Below is a small trained network, with its code and all its weights. Each question gives an input and a target symbol and asks what happens when units are switched off, that is, made to give their printed mean instead of their output.

import numpy as np


def w(rows, s, z=0):
    codes = np.array(rows[::2]) - 128.0
    scale = np.full(codes.shape[1], s)
    scale[-1] = z or s
    return codes * scale


def f(y):
    return y / 2 * (1 + np.tanh(0.7978845608 * (y + 0.044715 * y**3)))


def softmax(a):
    e = np.exp(a - a.max(-1, keepdims=True))
    return e / e.sum(-1, keepdims=True)


def log_softmax(a):
    a = a - a.max(-1, keepdims=True)
    return a - np.log(np.exp(a).sum(-1, keepdims=True))


def net(x, mask):
    ids = ['Ωαβεηθμπστ'.index(c) for c in x.split()]
    T = len(ids)
    res = E[ids] + P[:T]
    u = 0
    for l in range(2):
        r = res
        for j in range(2):
            rows = slice(2 * j, 2 * j + 2)
            q, k, v = (r @ M[l][rows].T for M in (Q, K, V))
            z = softmax(np.where(np.tri(T) > 0, q @ k.T / 2**0.5, -1e9)) @ v
            o = O[l][rows]
            res = res + np.where(mask[u + j], z, o[:, -1]) @ o[:, :-1]
        u += 2
        y = f(res @ A[l][:, :-1].T + A[l][:, -1])
        res = res + np.where(mask[u : u + 8], y, B[l][:, -1]) @ B[l][:, :-1]
        u += 8
    return log_softmax(res[-1] @ U[:, :-1].T + U[:, -1])


Q, K, V, O, A, B = {}, {}, {}, {}, {}, {}
E = w([
[103,86,48,9],'Ω',
[132,49,155,22],'α',
[138,97,246,239],'β',
[124,140,168,196],'ε',
[107,142,125,142],'η',
[162,162,76,227],'θ',
[166,162,23,208],'μ',
[67,79,172,25],'π',
[179,118,77,149],'σ',
[46,137,174,160],'τ',
],0.015)
P = w([
[165,120,139,118],'0',
[101,132,28,133],'1',
[150,191,163,115],'2',
[184,97,126,97],'3',
[82,133,22,143],'4',
[152,214,166,107],'5',
[185,92,121,94],'6',
[78,135,5,141],'7',
[154,222,168,105],'8',
],0.019)
Q[0] = w([
[214,56,116,114],'L0H0',
[162,73,30,95],'L0H0',
[107,179,170,181],'L0H1',
[237,247,137,129],'L0H1',
],0.012)
K[0] = w([
[90,89,100,126],'L0H0',
[130,26,82,141],'L0H0',
[92,205,205,180],'L0H1',
[227,250,169,75],'L0H1',
],0.013)
V[0] = w([
[209,129,134,135],'L0H0',
[190,162,136,107],'L0H0',
[41,170,124,167],'L0H1',
[2,231,125,134],'L0H1',
],0.0039)
O[0] = w([
[114,144,181,189,129],'L0H0',
[171,10,99,11,156],'L0H0',
[179,253,32,148,165],'L0H1',
[87,9,145,173,250],'L0H1',
],0.0051,0.0012)
A[0] = w([
[151,130,105,219,253],'L0N0',
[172,108,189,90,108],'L0N1',
[211,155,215,128,121],'L0N2',
[223,126,142,169,107],'L0N3',
[159,197,83,92,161],'L0N4',
[100,229,173,181,3],'L0N5',
[92,144,250,152,127],'L0N6',
[103,49,61,56,90],'L0N7',
],0.014,0.0075)
B[0] = w([
[85,145,61,90,246],'L0N0',
[185,4,173,122,163],'L0N1',
[226,143,102,188,185],'L0N2',
[171,182,104,51,165],'L0N3',
[109,103,232,134,206],'L0N4',
[112,174,158,155,154],'L0N5',
[86,76,171,192,175],'L0N6',
[101,158,73,144,215],'L0N7',
],0.014,0.011)
Q[1] = w([
[196,136,52,69],'L1H0',
[143,126,83,174],'L1H0',
[251,99,158,49],'L1H1',
[71,124,90,255],'L1H1',
],0.011)
K[1] = w([
[106,86,14,133],'L1H0',
[143,126,94,196],'L1H0',
[120,79,46,161],'L1H1',
[160,170,246,134],'L1H1',
],0.012)
V[1] = w([
[223,95,129,140],'L1H0',
[48,14,145,179],'L1H0',
[255,164,103,174],'L1H1',
[154,241,123,62],'L1H1',
],0.0089)
O[1] = w([
[77,168,56,63,6],'L1H0',
[219,187,212,85,194],'L1H0',
[248,106,232,155,100],'L1H1',
[151,255,157,28,114],'L1H1',
],0.0069,0.012)
A[1] = w([
[102,199,96,200,141],'L1N0',
[64,158,215,90,172],'L1N1',
[182,79,192,203,127],'L1N2',
[134,211,151,184,5],'L1N3',
[81,81,116,195,67],'L1N4',
[174,96,243,131,93],'L1N5',
[117,104,196,52,143],'L1N6',
[167,245,92,182,121],'L1N7',
],0.012,0.013)
B[1] = w([
[185,167,70,128,204],'L1N0',
[196,71,20,165,184],'L1N1',
[104,199,140,84,252],'L1N2',
[64,149,153,4,164],'L1N3',
[135,86,199,42,189],'L1N4',
[88,43,66,178,219],'L1N5',
[163,203,178,45,163],'L1N6',
[196,61,158,153,216],'L1N7',
],0.012,0.017)
U = w([
[106,247,83,76,118],'Ω',
[127,140,188,53,80],'α',
[116,96,187,171,205],'β',
[114,236,177,152,253],'ε',
[125,97,98,228,165],'η',
[165,152,172,103,108],'θ',
[164,115,90,164,79],'μ',
[160,24,124,126,15],'π',
[181,54,182,208,114],'σ',
[82,133,95,98,142],'τ',
],0.014,0.019)

Each question gives the input, a string of symbols that net reads in full, and the target symbol t.
The units are the heads (2 rows each of Q, K, V and O) and the neurons (one row each of A and B). Each row of codes is followed by its name. A weight is (code - 128) times the scale printed after its matrix; where a second scale follows, it is the last column's (O, A, B and U).
mask holds one flag per unit, layer by layer, with each layer's heads first. A switched-off unit (its flag False) gives its mean, the last column of its rows in O or B, instead of its output. The means were averaged over made-up inputs and are rounded, as every weight is.
A unit's drop is (log p(t) with every unit on - log p(t) with that unit switched off) / (log p(t) with every unit on - log p(t) with every unit switched off).
The circuit of an input: a set's keep is (log p(t) with only the set's units on - log p(t) with every unit switched off) / (log p(t) with every unit on - log p(t) with every unit switched off). Starting from the 12 units with the biggest drops (on a tie, the unit counted first), units are removed one at a time, each time the one whose removal leaves the highest keep (on an exact tie, the one counted first), for as long as the keep stays at least 0.8.
units of the circuit, in order: the units of the circuit, biggest drop first
unit that matters most: the unit with the biggest drop
k most important neurons: the k neurons with the biggest drops, biggest first
k most important neurons of layer l: the k neurons of layer l with the biggest drops, biggest first
heads that matter: for each layer, one digit per head in row order, 1 if its drop is at least 0.15 and else 0, layers parted by /
input σ σ ε β, target η: units of the circuit, in order : (L1N5 L0N3 L0N6 L1N4)
input α μ τ τ, target β: 3 most important neurons : (L0N3 L1N5 L1N2)
input τ η σ μ ε Ω μ τ, target Ω: units of the circuit, in order : (L1H1 L0N4)
input τ β α σ θ π, target π: 4 most important neurons : (L1N5 L1N1 L0N6 L0N1)
input ε ε α α μ ε σ Ω, target ε: unit that matters most : L0N4
input η α σ, target σ: 2 most important neurons : (L1N7 L1N2)
input θ θ σ Ω π ε σ σ, target ε: 4 most important neurons of layer 0 : (L0N2 L0N5 L0N6 L0N4)
input τ θ σ τ Ω τ Ω θ, target τ: units of the circuit, in order : (L0N6 L0N0 L1N4 L1H1)
input π μ μ τ Ω σ, target σ: units of the circuit, in order : (L1N7 L0N2)
input τ Ω ε π η π θ τ, target π: 4 most important neurons : (L0N0 L1N4 L1N2 L0N6)
input μ τ Ω ε θ τ θ σ, target τ: 2 most important neurons of layer 1 : (L1N4 L1N7)
input π Ω Ω σ, target θ: 3 most important neurons of layer 0 : (L0N3 L0N7 L0N6)
input σ μ τ ε Ω η, target η: 3 most important neurons of layer 1 : (L1N5 L1N1 L1N4)
input θ μ Ω α ε, target Ω: heads that matter : 00 / 01
input σ σ σ Ω β β π σ, target β: 2 most important neurons of layer 0 : (L0N5 L0N2)
input τ σ σ π π θ, target θ: units of the circuit, in order : (L1N7 L1N3 L1N0 L0N5)
input η τ τ η β, target τ: unit that matters most : L0N6
input Ω π σ α π, target σ: 3 most important neurons : (L1N2 L1N7 L0N7)
input μ η τ Ω, target τ: heads that matter : 01 / 01
input σ π π π Ω μ Ω α, target μ: 2 most important neurons : (L0N4 L0N7)
input μ π Ω, target Ω: 4 most important neurons of layer 0 : (L0N6 L0N4 L0N2 L0N1)
input σ σ σ μ σ ε η, target ε: 4 most important neurons of layer 1 : (L1N7 L1N5 L1N1 L1N4)
input τ Ω σ ε Ω τ π β, target τ: 2 most important neurons : (L0N5 L0N6)
input ε θ θ η θ β, target β: 4 most important neurons of layer 0 : (L0N6 L0N5 L0N1 L0N2)
input τ π μ ε π, target μ: 2 most important neurons of layer 1 : (L1N7 L1N2)
input σ τ Ω τ Ω θ Ω τ, target θ: most important neuron of layer 0 : (L0N7)
input θ η σ Ω η τ β, target η: 3 most important neurons of layer 0 : (L0N2 L0N3 L0N1)
input σ σ β μ, target Ω: unit that matters most : L0N2
